Below are the code and all the weights of a small trained network. Each question names an input and a class and asks about switching units off, where a switched-off unit gives its printed mean instead of its output.

import numpy as np


def w(rows, s, z=0):
    codes = np.array(rows[::2]) - 128.0
    scale = np.full(codes.shape[1], s)
    scale[-1] = z or s
    return codes * scale


def norm(h):
    return h / np.sqrt((h * h).mean(-1, keepdims=True) + 1e-5)


def f(y):
    return y / 2 * (1 + np.tanh(0.7978845608 * (y + 0.044715 * y**3)))


def log_softmax(a):
    a = a - a.max(-1, keepdims=True)
    return a - np.log(np.exp(a).sum(-1, keepdims=True))


def net(x, mask):
    res = np.array(x, float).reshape(1, 5) / 4 @ E
    u = 0
    for l in range(2):
        y = f(norm(res) @ A[l][:, :-1].T + A[l][:, -1])
        res = res + np.where(mask[u : u + 6], y, B[l][:, -1]) @ B[l][:, :-1]
        u += 6
    return log_softmax(norm(res)[-1] @ U[:, :-1].T + U[:, -1])


A, B = {}, {}
E = w([
[131,135,123,127,126,137,125,126,133,125,133,123],'x0',
[140,122,126,123,129,113,118,124,132,128,128,116],'x1',
[134,127,117,128,124,131,128,135,138,128,121,146],'x2',
[143,110,32,109,139,146,249,148,145,127,68,19],'x3',
[189,131,120,180,2,129,131,131,42,137,164,137],'x4',
],0.025)
A[0] = w([
[121,122,122,128,141,126,138,147,127,110,127,114,56],'0.n0',
[152,131,50,122,141,137,251,129,121,138,93,60,141],'0.n1',
[59,115,96,87,207,133,140,123,202,109,101,109,108],'0.n2',
[160,120,101,126,86,130,187,132,111,136,141,111,6],'0.n3',
[178,127,87,142,103,132,177,134,73,110,122,98,6],'0.n4',
[35,121,166,94,224,120,79,130,188,118,130,151,138],'0.n5',
],0.013,0.011)
B[0] = w([
[95,129,107,164,144,95,148,122,134,121,123,131,123],'0.n0',
[133,78,175,120,131,110,189,200,166,78,139,82,253],'0.n1',
[105,157,150,103,176,9,141,130,106,65,199,184,218],'0.n2',
[162,109,102,178,61,149,114,110,141,105,116,81,155],'0.n3',
[168,72,108,204,30,170,127,144,140,165,105,117,168],'0.n4',
[142,121,90,157,37,207,110,88,153,213,17,75,245],'0.n5',
],0.015,0.019)
A[1] = w([
[118,114,172,77,239,82,148,200,128,68,238,189,168],'1.n0',
[137,125,54,157,98,88,61,106,141,149,107,174,135],'1.n1',
[161,144,132,150,113,97,55,144,18,126,254,184,2],'1.n2',
[170,91,190,129,115,179,128,182,125,98,159,84,190],'1.n3',
[187,76,157,173,72,127,90,113,65,103,211,160,101],'1.n4',
[110,135,112,75,233,121,184,173,173,63,132,99,68],'1.n5',
],0.012,0.008)
B[1] = w([
[66,222,157,29,156,138,121,45,143,218,67,160,203],'1.n0',
[93,185,122,73,157,187,73,50,113,146,125,76,226],'1.n1',
[95,215,67,164,242,106,184,212,71,79,160,172,214],'1.n2',
[141,144,91,132,164,217,61,112,91,180,65,197,251],'1.n3',
[136,179,64,114,243,64,150,122,136,78,191,128,254],'1.n4',
[64,82,166,91,185,103,92,111,89,114,238,244,210],'1.n5',
],0.011)
U = w([
[95,159,178,103,96,154,37,3,125,221,69,138,255],'0',
[67,65,202,43,235,50,194,142,177,94,131,130,11],'1',
[150,211,66,174,232,128,91,110,61,116,180,173,146],'2',
[208,27,93,210,6,174,192,201,125,94,129,54,99],'3',
],0.016,0.004)

Each question gives the input, the list of numbers given to net, and the class t.
The units are the neurons (one row each of A and B). Each row of codes is followed by its name. A weight is (code - 128) times the scale printed after its matrix; where a second scale follows, it is the last column's (A, B and U).
mask holds one flag per neuron, layer by layer. A switched-off neuron (its flag False) gives its mean, the last column of its row in B, instead of its output. The means were averaged over made-up inputs and are rounded, as every weight is.
A unit's drop is (log p(t) with every unit on - log p(t) with that unit switched off) / (log p(t) with every unit on - log p(t) with every unit switched off).
The circuit of an input: a set's keep is (log p(t) with only the set's units on - log p(t) with every unit switched off) / (log p(t) with every unit on - log p(t) with every unit switched off). Starting from all 12 units, units are removed one at a time, each time the one whose removal leaves the highest keep (on an exact tie, the one counted first), for as long as the keep stays at least 0.8.
circuit, biggest first: the units of the circuit, biggest drop first
unit that matters most: the unit with the biggest drop
top k neurons: the k neurons with the biggest drops, biggest first
top k neurons in layer l: the k neurons of layer l with the biggest drops, biggest first
drop when u is switched off: that unit's drop, to one decimal
input [-7,5,8,-4,2], class 2: circuit, biggest first => 0.n5
input [7,-2,-7,7,0], class 1: top 2 neurons => 0.n5; 1.n5
input [1,-1,6,0,6], class 2: top 3 neurons => 0.n5; 0.n1; 1.n4
input [-3,-4,5,0,0], class 0: top 3 neurons => 1.n4; 1.n2; 0.n2
input [0,-5,-5,-7,1], class 2: top 3 neurons => 0.n5; 1.n2; 1.n4
input [8,-1,-5,8,0], class 1: top 2 neurons in layer 1 => 1.n5; 1.n0
input [-1,8,3,-7,1], class 2: top 2 neurons => 0.n5; 1.n2
input [-8,0,7,-1,-7], class 0: top 2 neurons => 0.n5; 0.n1
input [4,-8,5,-8,1], class 2: top 3 neurons => 0.n5; 1.n2; 1.n4
input [-1,-6,0,5,0], class 1: drop when 0.n5 is switched off => 3.5
input [1,4,2,0,-2], class 0: drop when 0.n5 is switched off => 0.2
input [3,8,-2,-2,8], class 2: drop when 0.n5 is switched off => 0.3
input [7,-4,7,-1,-5], class 0: drop when 0.n5 is switched off => 0.1
input [8,7,-7,8,-1], class 1: unit that matters most => 0.n5
